Here is a tiny trained network, its code and every weight. The questions are about switching its units off for an input and a class, where a switched-off unit gives its printed mean instead of its output.

import numpy as np


def w(rows, s, z=0):
    codes = np.array(rows[::2]) - 128.0
    scale = np.full(codes.shape[1], s)
    scale[-1] = z or s
    return codes * scale


def f(y):
    return y / 2 * (1 + np.tanh(0.7978845608 * (y + 0.044715 * y**3)))


def log_softmax(a):
    a = a - a.max(-1, keepdims=True)
    return a - np.log(np.exp(a).sum(-1, keepdims=True))


def net(x, mask):
    res = np.array(x, float).reshape(1, 5) / 4 @ E
    y = f(res @ A[0][:, :-1].T + A[0][:, -1])
    res = res + np.where(mask, y, B[0][:, -1]) @ B[0][:, :-1]
    return log_softmax(res[-1] @ U[:, :-1].T + U[:, -1])


A, B = {}, {}
E = w([
[125,79,17,230,198,137,110,108,96,143,213,126],'x0',
[16,198,146,165,65,138,116,85,228,34,182,84],'x1',
[136,164,202,74,141,34,136,149,161,52,155,137],'x2',
[196,174,137,184,101,167,81,8,239,189,123,68],'x3',
[113,172,122,218,124,170,255,97,119,208,80,217],'x4',
],0.0072)
A[0] = w([
[68,224,140,185,124,131,228,121,183,126,123,163,182],'N0',
[155,85,47,241,145,253,124,66,135,238,125,128,173],'N1',
[162,119,136,154,249,102,197,116,104,177,123,198,253],'N2',
[129,161,204,59,97,64,154,178,179,92,66,139,166],'N3',
[52,173,125,170,99,146,129,75,190,49,226,116,187],'N4',
[170,177,145,128,69,136,79,28,228,130,161,72,158],'N5',
[77,80,100,115,176,91,43,145,98,58,233,83,231],'N6',
],0.006,0.0045)
B[0] = w([
[104,143,97,168,90,170,216,141,60,110,211,211,221],'N0',
[159,61,103,75,69,242,120,19,101,2,141,137,250],'N1',
[200,23,97,116,155,69,152,126,124,140,163,199,208],'N2',
[199,116,201,93,107,157,131,40,80,76,117,175,222],'N3',
[59,125,73,140,99,110,132,244,200,95,188,90,255],'N4',
[114,194,160,166,66,134,40,133,218,155,138,19,242],'N5',
[200,88,115,71,177,58,133,121,162,171,200,131,254],'N6',
],0.0078,0.0092)
U = w([
[109,84,47,171,141,98,176,187,146,118,132,142,88],'0',
[142,109,97,115,241,20,178,223,111,174,157,155,191],'1',
[186,116,121,63,155,120,34,104,178,120,146,70,163],'2',
[102,191,112,189,197,150,133,152,122,182,79,124,1],'3',
[80,221,203,165,88,114,94,164,191,150,63,75,112],'4',
[40,187,95,153,80,214,188,137,123,95,153,124,82],'5',
[104,173,56,182,128,144,142,125,122,174,2,78,27],'6',
[185,90,177,69,113,191,188,22,32,91,78,179,163],'7',
],0.0064,0.0043)

Each question gives the input, the list of numbers given to net, and the class t.
The units are the neurons (one row each of A and B). Each row of codes is followed by its name. A weight is (code - 128) times the scale printed after its matrix; where a second scale follows, it is the last column's (A, B and U).
mask holds one flag per neuron, in row order. A switched-off neuron (its flag False) gives its mean, the last column of its row in B, instead of its output. The means were averaged over made-up inputs and are rounded, as every weight is.
A unit's drop is (log p(t) with every unit on - log p(t) with that unit switched off) / (log p(t) with every unit on - log p(t) with every unit switched off).
The circuit of an input: a set's keep is (log p(t) with only the set's units on - log p(t) with every unit switched off) / (log p(t) with every unit on - log p(t) with every unit switched off). Starting from all 7 units, units are removed one at a time, each time the one whose removal leaves the highest keep (on an exact tie, the one counted first), for as long as the keep stays at least 0.8.
units of the circuit, in order: the units of the circuit, biggest drop first
most important unit: the unit with the biggest drop
top k neurons: the k neurons with the biggest drops, biggest first
drop of u: that unit's drop, to one decimal
input [-8,7,-2,7,-3], class 4: most important unit => N5
input [-4,7,-6,-7,-2], class 1: top 2 neurons => [N1, N5]
input [5,6,3,-5,-3], class 1: units of the circuit, in order => [N6, N1]
input [7,3,-3,-3,-4], class 1: top 3 neurons => [N5, N6, N3]
input [0,5,5,-6,-3], class 1: top 4 neurons => [N1, N5, N6, N4]
input [1,6,-1,-8,-4], class 1: units of the circuit, in order => [N6, N1]
input [-7,4,-5,1,-7], class 4: units of the circuit, in order => [N1, N5]
input [5,-7,-5,-7,0], class 7: top 2 neurons => [N1, N4]
input [-7,5,-8,0,-6], class 4: top 3 neurons => [N1, N2, N5]
input [-6,-8,0,1,-7], class 7: top 3 neurons => [N5, N4, N3]
input [1,1,-4,5,6], class 7: top 3 neurons => [N1, N4, N2]
input [0,-2,-6,-3,-5], class 1: units of the circuit, in order => [N1, N5]
input [-7,6,1,4,-5], class 4: units of the circuit, in order => [N5, N1]
input [-7,6,2,8,-8], class 4: units of the circuit, in order => [N5]
input [-4,-2,-8,-4,-7], class 1: top 3 neurons => [N1, N5, N3]
input [6,1,2,-6,-5], class 1: top 3 neurons => [N1, N6, N5]
input [-4,-8,5,-4,-5], class 7: top 3 neurons => [N3, N4, N5]
input [-1,8,7,-7,-3], class 1: top 2 neurons => [N6, N1]
input [-8,7,-3,-3,-3], class 4: top 2 neurons => [N1, N2]
input [-5,-7,6,1,-4], class 7: most important unit => N3
input [5,-7,6,5,1], class 7: top 3 neurons => [N4, N1, N5]
input [4,-4,4,-4,-7], class 1: top 2 neurons => [N1, N5]
input [4,-4,-8,-2,-1], class 7: drop of N1 => 0.4
input [5,-2,0,4,3], class 7: drop of N1 => 0.4
input [7,2,-6,-1,2], class 7: drop of N3 => 0.0
input [-8,2,-5,4,-3], class 4: drop of N5 => 0.1
